Here is a tiny trained network, its code and every weight. The questions are about switching its units off for an input and a target symbol, where a switched-off unit gives its printed mean instead of its output.

import numpy as np


def w(rows, s, z=0):
    codes = np.array(rows[::2]) - 128.0
    scale = np.full(codes.shape[1], s)
    scale[-1] = z or s
    return codes * scale


def norm(h):
    return h / np.sqrt((h * h).mean(-1, keepdims=True) + 1e-5)


def f(y):
    return y / 2 * (1 + np.tanh(0.7978845608 * (y + 0.044715 * y**3)))


def softmax(a):
    e = np.exp(a - a.max(-1, keepdims=True))
    return e / e.sum(-1, keepdims=True)


def log_softmax(a):
    a = a - a.max(-1, keepdims=True)
    return a - np.log(np.exp(a).sum(-1, keepdims=True))


def net(x, mask):
    ids = ['ΞΠβδεζηστω'.index(c) for c in x.split()]
    T = len(ids)
    res = E[ids] + P[:T]
    q, k, v = (norm(res) @ M[0].T for M in (Q, K, V))
    z = softmax(np.where(np.tri(T) > 0, q @ k.T / 3**0.5, -1e9)) @ v
    res = res + np.where(mask[0], z, O[0][:, -1]) @ O[0][:, :-1]
    y = f(norm(res) @ A[0][:, :-1].T + A[0][:, -1])
    res = res + np.where(mask[1:9], y, B[0][:, -1]) @ B[0][:, :-1]
    return log_softmax(norm(res)[-1] @ U[:, :-1].T + U[:, -1])


Q, K, V, O, A, B = {}, {}, {}, {}, {}, {}
E = w([
[146,170,181],'Ξ',
[132,132,109],'Π',
[127,142,110],'β',
[133,134,103],'δ',
[135,153,128],'ε',
[109,156,117],'ζ',
[2,68,141],'η',
[15,86,107],'σ',
[139,164,78],'τ',
[77,235,189],'ω',
],0.006)
P = w([
[122,108,124],'0',
[175,80,255],'1',
[80,124,122],'2',
[136,117,89],'3',
[211,79,178],'4',
[119,150,117],'5',
],0.0068)
Q[0] = w([
[153,254,164],'head 0',
[90,146,128],'head 0',
[9,133,103],'head 0',
],0.0052)
K[0] = w([
[188,101,145],'head 0',
[126,52,133],'head 0',
[110,113,254],'head 0',
],0.0058)
V[0] = w([
[79,232,184],'head 0',
[255,127,104],'head 0',
[121,216,53],'head 0',
],0.0047)
O[0] = w([
[119,167,139,65],'head 0',
[94,52,137,1],'head 0',
[1,159,122,127],'head 0',
],0.0077,0.001)
A[0] = w([
[40,64,159,69],'neuron 0',
[109,196,160,126],'neuron 1',
[185,46,127,63],'neuron 2',
[78,88,154,17],'neuron 3',
[81,118,166,5],'neuron 4',
[227,23,176,164],'neuron 5',
[3,36,186,61],'neuron 6',
[158,198,235,68],'neuron 7',
],0.0051,0.0025)
B[0] = w([
[209,160,79,153],'neuron 0',
[142,113,43,150],'neuron 1',
[3,176,154,126],'neuron 2',
[165,187,60,93],'neuron 3',
[152,174,113,82],'neuron 4',
[63,131,208,251],'neuron 5',
[223,167,136,203],'neuron 6',
[106,79,55,158],'neuron 7',
],0.0044,0.0019)
U = w([
[145,86,215,255],'Ξ',
[37,54,159,213],'Π',
[148,143,108,108],'β',
[114,1,73,99],'δ',
[20,168,123,57],'ε',
[80,152,119,77],'ζ',
[241,171,123,120],'η',
[127,125,91,112],'σ',
[71,112,114,38],'τ',
[65,226,142,99],'ω',
],0.0098,0.0049)

Each question gives the input, a string of symbols that net reads in full, and the target symbol t.
The units are the heads (3 rows each of Q, K, V and O) and the neurons (one row each of A and B). Each row of codes is followed by its name. A weight is (code - 128) times the scale printed after its matrix; where a second scale follows, it is the last column's (O, A, B and U).
mask holds one flag per unit, heads first, then neurons. A switched-off unit (its flag False) gives its mean, the last column of its rows in O or B, instead of its output. The means were averaged over made-up inputs and are rounded, as every weight is.
A unit's drop is (log p(t) with every unit on - log p(t) with that unit switched off) / (log p(t) with every unit on - log p(t) with every unit switched off).
The circuit of an input: a set's keep is (log p(t) with only the set's units on - log p(t) with every unit switched off) / (log p(t) with every unit on - log p(t) with every unit switched off). Starting from all 9 units, units are removed one at a time, each time the one whose removal leaves the highest keep (on an exact tie, the one counted first), for as long as the keep stays at least 0.8.
circuit, biggest first: the units of the circuit, biggest drop first
top k neurons: the k neurons with the biggest drops, biggest first
drop when u is switched off: that unit's drop, to one decimal
input δ Π Π δ δ Π, target Π: circuit, biggest first => head 0; neuron 1; neuron 7
input σ δ δ ε δ δ, target δ: top 3 neurons => neuron 5; neuron 6; neuron 2
input β ε Π, target δ: circuit, biggest first => neuron 5; head 0; neuron 6
input η η ζ, target η: circuit, biggest first => head 0
input δ δ Ξ, target Π: circuit, biggest first => head 0; neuron 6; neuron 7
input Π δ η ζ η δ, target η: top 2 neurons => neuron 7; neuron 2
input η Π ε β ε Ξ, target δ: top 3 neurons => neuron 7; neuron 1; neuron 6
input δ Π δ δ η ζ, target η: top 2 neurons => neuron 5; neuron 2
input δ δ δ β ε δ, target δ: top 2 neurons => neuron 5; neuron 2
input η β ε, target η: drop when neuron 2 is switched off => 0.1
input ε β η δ ε Π, target δ: drop when neuron 1 is switched off => 0.0
input δ η σ η Ξ Ξ, target η: drop when neuron 7 is switched off => 0.3
